In the rows, 128 means zero.
Here are made-up objects, facts about them, and rows of numbers that follow some of those facts. Name the object behind each unnamed row.

Facts:
<526>	Π	<120>; <131>	Π	<372>; <53>	Π	<76>
<145>	Π	<153>; <360>	Π	<336>; <217>	Π	<25>
<283>	Π	<315>; <602>	Π	<96>; <76>	Π	<374>
<516>	Π	<333>; <606>	Π	<605>; <372>	Π	<145>
<151>	Π	<299>; <605>	Π	<602>; <344>	Π	<363>
<365>	Π	<168>; <652>	Π	<412>; <336>	Π	<176>
<212>	Π	<539>; <423>	Π	<166>; <153>	Π	<462>
<168>	Π	<516>; <363>	Π	<212>; <299>	Π	<606>
<374>	Π	<124>; <96>	Π	<618>; <539>	Π	<53>
<333>	Π	<526>; <462>	Π	<360>; <415>	Φ	gristu
<526>	Φ	neke; <308>	Φ	vetrol; <131>	Φ	fofo
<53>	Φ	vetrol; <145>	Φ	tedra; <124>	Φ	novum
<360>	Φ	gristu; <327>	Φ	gristu; <217>	Φ	tribri
<283>	Φ	tribri; <602>	Φ	novum; <76>	Φ	novum
<320>	Φ	gristu; <516>	Φ	novum; <105>	Φ	novum
<65>	Φ	gristu; <606>	Φ	neke; <326>	Φ	neke
<372>	Φ	novum; <151>	Φ	neke; <120>	Φ	neke
<290>	Φ	tedra; <510>	Φ	tedra; <605>	Φ	novum
<12>	Φ	fofo; <344>	Φ	novum; <365>	Φ	novum
<652>	Φ	novum; <106>	Φ	neke; <25>	Φ	tedra
<336>	Φ	novum; <212>	Φ	fofo; <412>	Φ	vetrol
<423>	Φ	neke; <91>	Φ	tribri; <618>	Φ	neke
<153>	Φ	fofo; <291>	Φ	neke; <394>	Φ	vetrol
<168>	Φ	tedra; <315>	Φ	neke; <363>	Φ	fofo
<299>	Φ	tedra; <374>	Φ	tribri; <518>	Φ	novum
<172>	Φ	tribri; <304>	Φ	neke; <176>	Φ	tedra
<166>	Φ	tribri; <96>	Φ	fofo; <258>	Φ	novum
<539>	Φ	fofo; <447>	Φ	novum; <333>	Φ	tribri
<462>	Φ	fofo; <415>	θ	<394>; <415>	θ	<153>
<415>	θ	<333>; <415>	θ	<96>; <415>	θ	<518>
<76>	θ	<166>; <76>	θ	<151>; <76>	θ	<53>
<76>	θ	<168>; <65>	θ	<131>; <65>	θ	<412>
<65>	θ	<12>; <65>	θ	<326>; <344>	θ	<304>
<344>	θ	<365>; <344>	θ	<320>; <344>	θ	<290>
<344>	θ	<25>; <344>	θ	<106>; <212>	θ	<333>
<212>	θ	<172>; <212>	θ	<91>; <212>	θ	<151>
<212>	θ	<53>; <212>	θ	<217>; <212>	θ	<336>
<315>	θ	<151>; <315>	θ	<124>; <315>	θ	<106>
<315>	θ	<258>; <315>	θ	<105>; <315>	θ	<327>
<315>	θ	<518>; <363>	θ	<365>; <363>	θ	<320>
<363>	θ	<652>; <363>	θ	<25>; <363>	θ	<291>
<299>	θ	<539>; <299>	θ	<153>; <299>	θ	<53>
<299>	θ	<96>; <299>	θ	<326>; <176>	θ	<365>
<176>	θ	<510>; <176>	θ	<91>; <176>	θ	<618>
<176>	θ	<327>; <447>	θ	<652>; <447>	θ	<25>
<447>	θ	<333>; <447>	θ	<423>; <447>	θ	<336>
<462>	θ	<308>; <462>	θ	<151>; <526>	λ	<283>
<53>	λ	<176>; <145>	λ	<65>; <327>	λ	<462>
<217>	λ	<374>; <283>	λ	<363>; <76>	λ	<336>
<320>	λ	<145>; <516>	λ	<166>; <65>	λ	<516>
<326>	λ	<212>; <372>	λ	<120>; <120>	λ	<25>
<290>	λ	<105>; <510>	λ	<327>; <605>	λ	<372>
<12>	λ	<602>; <344>	λ	<618>; <365>	λ	<290>
<652>	λ	<291>; <106>	λ	<131>; <25>	λ	<652>
<336>	λ	<518>; <212>	λ	<106>; <412>	λ	<304>
<423>	λ	<12>; <618>	λ	<333>; <153>	λ	<53>
<291>	λ	<526>; <394>	λ	<217>; <168>	λ	<539>
<315>	λ	<168>; <363>	λ	<96>; <299>	λ	<326>
<374>	λ	<365>; <518>	λ	<360>; <172>	λ	<344>
<176>	λ	<394>; <166>	λ	<258>; <258>	λ	<510>
<539>	λ	<172>; <447>	λ	<320>; <333>	λ	<76>

Named rows:
[102 121 109 152 138 132 121 103  91 121 141 144 152 115 152 136 140 115
 130 106 105 116 137 133 112 128  94 119  88  92 100 180 169 133 141]: <415>
[ 99 138 118 200 157 143 115 129  76 117 151 160  83 107 157 111 120 111
 143 122 141 163 134 125  68 133 101 129 115 105  87 140 167 141 115]: <258>
[ 95 157 105 198 158 140 116 118  55 110 144 175 118 104 133  98 105 123
 130 139 125 164 126 131  53 121  86 113  86 101  69 190 131 142  90]: <65>
[ 88 105 111 170 143 135 115 118  70 115 145 146 109 117 188 135 137 131
 126 119 127 124 137 142  75 131 114 113 107 119 103 160 124 129 136]: <606>
[ 90 138  82 185 160 142 122 108  58 113 137 170 110  99 135 148 121 126
 124 111 123 137 152 127  91 135  96 117 109  95  94 152 171 116  99]: <462>
[ 92  73 115 140 132 137 106 145  75 111 119 162 135 116 144 154 130 138
 124 145  97 113 136 147 117 150 105 109 116  79 113 169  98 139 174]: <363>
[ 68 104 107 162 141 134 117  84  44 115 154 119  96  96 202 162 170 103
 137 167 131 142 146 151  84 141 124 113  62 120 150 154 102 128  98]: <217>
[110 115 118 165 124 133 106 120  98 124 139 145 103 147 198 150 117 131
 123 125 125 129 149 141 105 149 113 107 102  85  85 168 142 158 130]: <96>
[ 82 108  99 162 120 133 130  90  63 107 155 117 124  85 189 147 173  96
 140 147 131 139 148 126  75 132 117 115  69 115 153 147 109 140 118]: <394>
[ 76 115 108 165 127 132 132 106  63 101 150 132 112  88 185 156 168 100
 136 151 135 137 142 133  72 139 121 112  92 113 140 148  94 134 123]: <290>
[ 94 118  86 166 152 129 129 100  32 126 151 153 152 187 147 109 140 139
 132  84  90 109 138 143 167 130  91  99  94 127  98 210 155 130 147]: <299>
[100 137 119 191 160 141 124 127  69 122 149 167  70 109 168 118 123 116
 142 145 142 164 129 119  57 125 105 122 107 107  68 149 178 141 126]: <510>
[108 101  85 196 113 135 154 138  92  93 152 140 131 105 159 110 137  94
 117 140 171 117 122 116  80 130 103 105  91 108  75 166 130 113 153]: <412>
[105  54  74 132 114 141 131 176 100  97 148 126 123 134 174 125 122 120
 102 179 132 132 111 120 142 159 100 124 106  83  80 137 153 131 164]: <652>
[ 83 124  92 127 149 140 135 111  58  98 169 169  95  85 151 170 136 125
 115  91 143  45 151 150  92 119 141 104  79  89  40 179 164  86  79]: <76>
[ 81 122  90 150 115 132 153  64  32 115 122 155 134  66 173 179 186 125
 141 156 133 152 151 100  29 124 104  98  66 107 144 168 132 129 170]: <176>
[ 87  90  93 167 170 139 107 117  55 116 148 146 122  86 184 148 135 137
 109 131 118 119 146 134 119 140 105 118 109 123 106 146 151 107 105]: <151>
[ 85 121 104 163 124 133 133 106  64 106 155 131 100  84 189 155 162  97
 135 145 136 127 152 115  86 136 121 112  93 112 125 146 117 132 120]: <105>
[ 94 157 143 215 146 126 133 106 134 115 129 158 118 142 196 177 125 104
 121 121 132 121 150 156  64 137 102 120 123 121 117 190 112  92 160]: <602>
[102 131 121 183 148 137 125 126  68 121 153 165  84  98 172 125 129 116
 142 140 133 161 134 110  73 131 113 123 109 107  77 150 175 136 130]: <327>
[104  99 173 135 156 140  83 122  53 139 175 129  92 122 195 158  63 141
 127 165 122 123 115 125 144 172 100 106 106 111  78 163  96 135 137]: <283>

Rows to name:
Some rows may be objects named above.
[ 83  59 119 123 146 138 123 128  96 102 158 146  94 103 173 135 154 115
 127 105 166  56 137 148  82 117 145 121  78  91  52 170 175 112 131] | <333>
[ 99 119 113 151 140 132 117 104  83 125 143 144 147 112 154 134 134 119
 134 107 109 113 139 134 107 132  95 122  85  93 101 184 163 131 138] | <415>
[ 76 108 115 161 161 142 112 116  71 125 126 154 139 127 126 128 117 118
 138 117 124 155 115 154  81 124  86 126  90  90  94 161 140 125 142] | <447>
[ 96 123 136 136 140 134 137 128  92 128 141 166  88  89 177 160 162 132
 132  98 208  87 140 140  49 116 155 108  72 102  68 178 133 127 131] | <618>
[ 98 104 105 164 145 136 136 121  57 125 143 150  97 109 190 138 141 119
 133 144 147 133 135 140  70 131 116 109  93 111  83 169 153 116 153] | <91>
[ 94 160 106 191 160 140 112 120  53 116 153 176 116 102 137  99 105 125
 132 132 123 166 121 136  61 124  89 112  90 101  70 189 136 139  84] | <65>
[ 71 109 112 161 161 141 111 113  64 122 124 155 127 132 126 121 122 121
 139 107 129 155 115 153  79 123  88 131  88  93 102 161 146 126 145] | <447>
[ 69 122 103 136 127 131 142 109  61  91 155 139 107  79 194 165 186  95
 135 189 127 163 130 117  96 137 128 118  74 116 137 159 106 132 114] | <365>
[ 86 101  91 164 167 139 112 117  54 115 150 146 119  87 187 146 132 137
 112 137 121 107 144 135 122 140 112 119 106 123 115 149 159 104 110] | <151>
[ 96  95 124 133 150 135 115 135  84 134 122 147 166  93 182 116 164 149
 117 102 191 102 116 129  63 116 134 131  57 118 114 186 122 135 120] | <539>
[ 69 135  83 145 108 131 140  90  46 105 153 119 105  95 197 166 171 102
 134 144 130 145 142 142  56 127 125 109  79 117 130 141 102 130 102] | <374>
[ 96 129  95 195 153 139 119 144  81 123 136 155  94 114 164 105 127 115
 136 124 133 160 129 144  56 123 113 131 111 108  90 144 155 147 105] | <145>
[ 93 122  86 188 133 129 145 126  42 112 157 156 107 213 164  97 143 126
 130 103 137 116 137 143 165 138 110  94  98 135  91 190 136 135 139] | <326>
[102  96  90 159 126 133 114 170  87 127 128 138 126 109 190 139 120 137
 113 143 122 126 138 161  91 142 118 115 112  96  92 148 113 146 133] | <372>
[ 88 138  89 187 156 140 120 111  54 114 139 171 110 106 137 144 129 128
 123 116 122 134 152 129  90 136  97 117 106  98  94 154 162 116  94] | <462>
[105 114 112 160 120 132 104 119  99 122 146 143 104 137 196 148 118 136
 124 127 125 124 147 130  94 147 114 113  99  83  92 165 144 157 124] | <96>
[ 86  81 139 102 170 138 122 154  77 111 122 176 161  55 135 145 179 142
 123 130 155  85 119 135 112 124 134 129  75  99 116 198 110 126 128] | <344>
[ 97 109 130 136 136 137 125 116  97  92 185 156  71 100 182 155 154 110
 136 107 134  57 155 123  94 128 149 114 109  92  57 160 185 119 117] | <518>
[ 84 111  93 166 120 131 127 103  76 110 148 123 130 102 192 131 172 102
 132 140 124 139 151 144  66 129 119 117  75 108 133 162 121 141 107] | <153>
[ 67 134  83 152 111 133 135  89  49 101 154 118 109  79 198 160 171  96
 134 141 127 147 144 142  66 128 122 110  79 118 128 132  93 131 102] | <374>
[ 74 112  78 171 127 134 126  89  53 113 144 123 115  92 196 150 159 112
 127 143 134 134 149 150  66 133 111 108  64 114 130 164 115 121 103] | <53>
[100 108 127 139 138 137 122 119 109  88 187 152  71  91 183 154 148 107
 135 104 135  62 151 119  92 130 150 113 108  91  47 157 178 120 120] | <518>
[ 95 154 130 224 149 128 133 115 127 104 139 157 135 116 201 163 115  98
 109 138 127 123 144 158  56 130  89 115 118 130 101 204  90  90 164] | <12>
[116  80 101 166 114 138 107 148  83 124 131 133 124 109 180 132 115 142
 119 135 135 109 135 124  76 147 106 107 111  92  88 135 114 146 189] | <120>
[ 70  61 104 133 142 144 116  92  90  85 159 166  54 145 188 160 158 124
 125 108 163  63 153 145  65 121 150 111  92  90  56 171 181 106 136] | <336>
[100 101 109 165 132 136 101 133  76 128 129 141 125 124 195 133 118 151
 117 140 130 135 134 137  89 148 110 115 103 103 104 153 112 148 141] | <605>
[ 97 100 104 136 154 137 124 142  81 127 124 145 164  91 176 131 154 147
 113 117 206 111 110 129  93 123 130 132  63 118 113 172 119 120 109] | <168>
[114 141 184 114 166 134 104 113  36 169 153 140 189  35 136 160 103 148
 140  81 172  97 101  93 116 141 107 115  68 123 123 182  76 116 147] | <315>
[ 98 125  93 174 139 129 144 138  52 120 157 148 120 199 156 127 155 126
 137  96 139 121 138 117 189 145 120 106 120 134 110 161 149 135 161] | <106>
[ 86 138  79 190 158 140 120 116  60 115 137 171 108  96 137 148 128 127
 123 111 120 134 154 126  85 136  97 118 100  92  93 150 171 115  99] | <462>
[ 90  84 119 126 154 137 124 139  82 135 131 147 142  72 180 133 156 139
 119 114 196  95 112 135  74 114 138 128  59 116 100 181 126 119 128] | <172>
[ 93  83 121 139 117 138  88 138  77 125 127 137 122 137 169 152  95 149
 123 128 125 121 122 138  88 149 113 107 122  92  99 141  67 149 181] | <25>
[ 86  94  69 187 158 132 154 122  34 138 128 157 124 217 136 131 152 135
 136  91 130 112 150 157 183 141  95  93  87 116 109 193 178 108 174] | <212>
[ 76 110  78 176 127 135 129  83  50 111 142 125 114  89 186 151 152 106
 126 149 139 140 154 147  75 131 117 107  67 113 135 162 113 127 103] | <53>
[ 88 123  74 180 145 127 146 169  53 114 147 157  93 185 174 100 154 122
 125 122 119 119 145 180 173 137 125 103 110 131  90 193 143 130 117] | <131>
[ 84  66 121 117 144 141 127 133 100 101 155 149  99 105 175 138 160 114
 131 103 166  56 133 151  81 118 148 122  78  93  54 174 173 112 131] | <333>
[113 125 122 210 147 145 127 133  73 112 183 138  85  98 128 106  79  83
 140 135 178 146 102 107  86 144  88 116  98 101  63 137 149 122 139] | <166>
[ 94 120 102 184 140 137 123 123  73 115 153 144 111 106 174 152 137 121
 122 125 150 117 142 129  93 145 114 116 106 114 110 154 120 117 127] | <308>
[ 94 147  96 162 121 132 122 121  81 119 149 144 110 120 184 149 129 123
 129  91 143 122 133 122  68 123 120 114 113 114  86 131 133 129 138] | <124>
[ 92 133 120 180 153 140 112 141  76 110 149 158 107 113 153 120 121 119
 140 126 137 162 120 128  74 126 105 128 111 109 102 144 124 144 122] | <320>
[104 122 152 200 153 132 141 130 131 100 160 131 134 109 180 155 101  64
 116 168 147 125 109 136 121 145  80 126 108 129 100 190 129  67 186] | <423>
[118  78  97 170 113 137 109 149  85 125 133 127 134 107 179 135 109 141
 116 136 140 109 133 126  72 143 108 102 115  94  89 138 110 143 178] | <120>
[ 84 112  97 166 118 130 125 102  72 109 141 125 128  98 197 139 171 107
 132 140 133 136 152 141  68 128 117 117  74 110 136 162 126 147 110] | <153>
[ 82 102 114 149 137 138 121 102  98  81 166 170  52 118 190 154 160 120
 129 119 144  67 160 127  64 125 146 107 101  95  55 163 174 119 116] | <360>

Now the same objects, written a new way:
Known rows:
[122 146 161 131  97 109 121 121 139 100 140 128 152 113 138 156 162 136
  73  86 124 108 156 119 124]: <76>
[142 150 144 103  93 135 120 121 135 100 141  83 132 105 179 166 102 119
  64  94 119  66 121  99 102]: <106>
[120 157 122 119  90 120 119 113 136  97 168  81 142 119 199 187  99 125
  69 125 122  99 128 108 151]: <131>
[124 145 189 110  96 110 118 118 140  95 138  93 136 152 189 164 100 193
  71  84 118  65 127 104 109]: <212>
[127 146 132 121 106 130 136 104 162 101 148 113 151 160 134 201  98 115
  70  91 122  76 146 106 108]: <172>
[124 160 122  99  93 112 127  98 137 117 138 122 132 135 134 177 106 115
  74  92 129  96 134 104 109]: <217>
[146 140 125 106 118 124 128 105 141 100 111  82 179 109 134 182  98 121
  72 101 114  77 145 117 107]: <25>
[170 142 127  98 101 138 120 135 136  97 112 125 161 170 133 163 119 115
  69  88 123  59 159 151 128]: <363>
[124 169 119 102  91 153 123 107 136 101 114 118 149 143 130 164 102 117
  78  91 131 108 129 104 109]: <365>
[125 150 130 113  94 109 130 110 133 103 138 100 159 144 134 184 104 124
  71  95 134  90 133 107 111]: <91>
[158 139 126 107 100 125 130 115 139 105 109  90 147 120 137 188 104 112
  79 101 118  71 138 113 124]: <291>
[119 171 127 105  92 116 134 101 141 111 131 120 150 114 130 172 100 108
  74  90 127  77 134 108 110]: <394>
[121 138 151 106  97 111 120 112 142 104 135 130 159 109 133 185  96 117
  72  94 152  62 130 153 103]: <415>
[122 147 152 141  99 119 122 100 134  96 119 139 182 112 146 179 130 112
  62  89 125 118 127 108 108]: <518>
[119 139 129 151 100 131 138  96 140 108 153 149 228 108 150 179 119 129
  67  97 120 131 135 105 159]: <360>
[117 167 122 104 107 111 130 103 165 146 138 107 197 109 127 179  95 115
  75  95 130  80 149 100 112]: <153>
[127 156 131 139 129 111 122  99 161 101 156  81 178 125 131 161 100 130
  68 129 133 102 139 128 120]: <145>
[122 147 126 111 113 119 124 100 154  99 125 104 132 114 139 172 105 120
  64  90 128 100 129  99 111]: <308>
[123 146 174 102 111 109 123 126 132  97 152  93 151 101 127 165 112 116
  81  87 117  81 161 107 109]: <124>
[151 145 119  99 115 114 121 106 139 101 108  97 134 100 125 193 102 124
  83  94 164 100 127 114 120]: <12>
[123 195 127 104  93 122 134 107 138 105 123 123 137 127 135 167 103 119
  67  89 126 101 128  97 113]: <105>

Name these rows:
A row may be one of the objects named above.
[122 145 153 136  97 113 129 101 134 103 120 139 170 111 146 179 130 109
  72  85 128 116 128 106 116] | <518>
[168 138 125 108  92 132 118 148 135  98 112 126 162 171 138 163 115 115
  70  90 118  65 162 151 127] | <363>
[122 146 165 134 100 111 128 121 139  99 138 124 159 110 133 162 166 131
  74  84 118 107 156 118 120] | <76>
[121 145 161 101 126 132 133 137 234 105 118 107 166 170 142 186 102 111
  69  85 128  66 146 122 107] | <315>
[128 149 143 128 148 114 118  97 133  99 138 100 166 132 134 171 107 133
  75 111 151  89 139 144 103] | <447>
[168 140 133  97  91 139 120 140 131  94 111 128 168 166 128 162 106 110
  74  91 115  61 163 148 131] | <363>
[135 141 152 107 112 141 117 111 136  95 126 151 164 192 129 158 126 110
  69  92 114  59 171 119 111] | <344>
[124 144 133 117  95 116 133 107 132 102 141 100 160 140 129 180  99 120
  80  92 141  92 123 105 109] | <91>
[125 136 126 124  91 147 125  99 201 102 135 104 132 167 139 178 101 114
  72  88 126  79 154 105 113] | <168>
[127 141 127 141 115 133 138  92 139 115 171 145 227 115 161 189 105 144
  67 101 117 120 127 111 121] | <336>
[129 148 181 100  88 106 118 116 132  95 146  89 139 150 186 168 101 189
  71  93 117  66 131 109 101] | <212>
[122 147 144 105  99 114 119 108 139 104 136 122 138 111 137 162 105 132
 106  90 125  77 157 101 107] | <53>
[121 147 141 131 112 117 130  95 139  99 145 126 164 141 155 210 100 112
  70  87 128  96 121 118 101] | <333>
[122 139 122  94 113 141 126 100 166  90 178 122 180 103 129 236 100 119
  69  84 136 146 124 144 107] | <412>
[120 158 125 118  95 116 120 110 140  99 166  83 141 117 199 180  94 131
  71 122 120 110 137 105 156] | <131>
[141 144 135 109 136 108 129 112 136 102 109  88 165 115 132 206 102 118
  76  89 125  59 129 113 110] | <120>
[123 149 128 159  96 115 151 120 152  95 108 132 151 137 131 200  96 112
  70  86 120 106 135 105 108] | <618>
[123 140 160 107 106 129 122 119 165  97 159 134 149 155 138 159 100 116
  75  86 121  63 183 109 115] | <539>
[129 140 131 104 124 107 125  95 147 111 117  85 194 114 140 201 102 116
  73 133 124 101 151 107 148] | <372>
[123 189 130 104  93 121 118 124 151 139 137 115 248 146 128 174 103 163
  80  81 128  97 120 105 108] | <176>
[122 159 123 141 148 107 115 116 164  98 136 128 131 106 133 172 103 145
  80 111 147  98 130 129 111] | <65>
[126 161 123 139 151 116 118 122 159  95 141 128 138 108 133 176 110 136
  74 109 145  88 133 136 103] | <65>
[126 173 123 115  98 133 131 113 173 103 165  92 152 132 133 159 108 192
  70  91 131 106 137 185 140] | <462>
[121 172 146 101  99 113 123 121 138 108 148 112 139 106 135 159 105 110
 100  88 121  93 157 102 112] | <374>

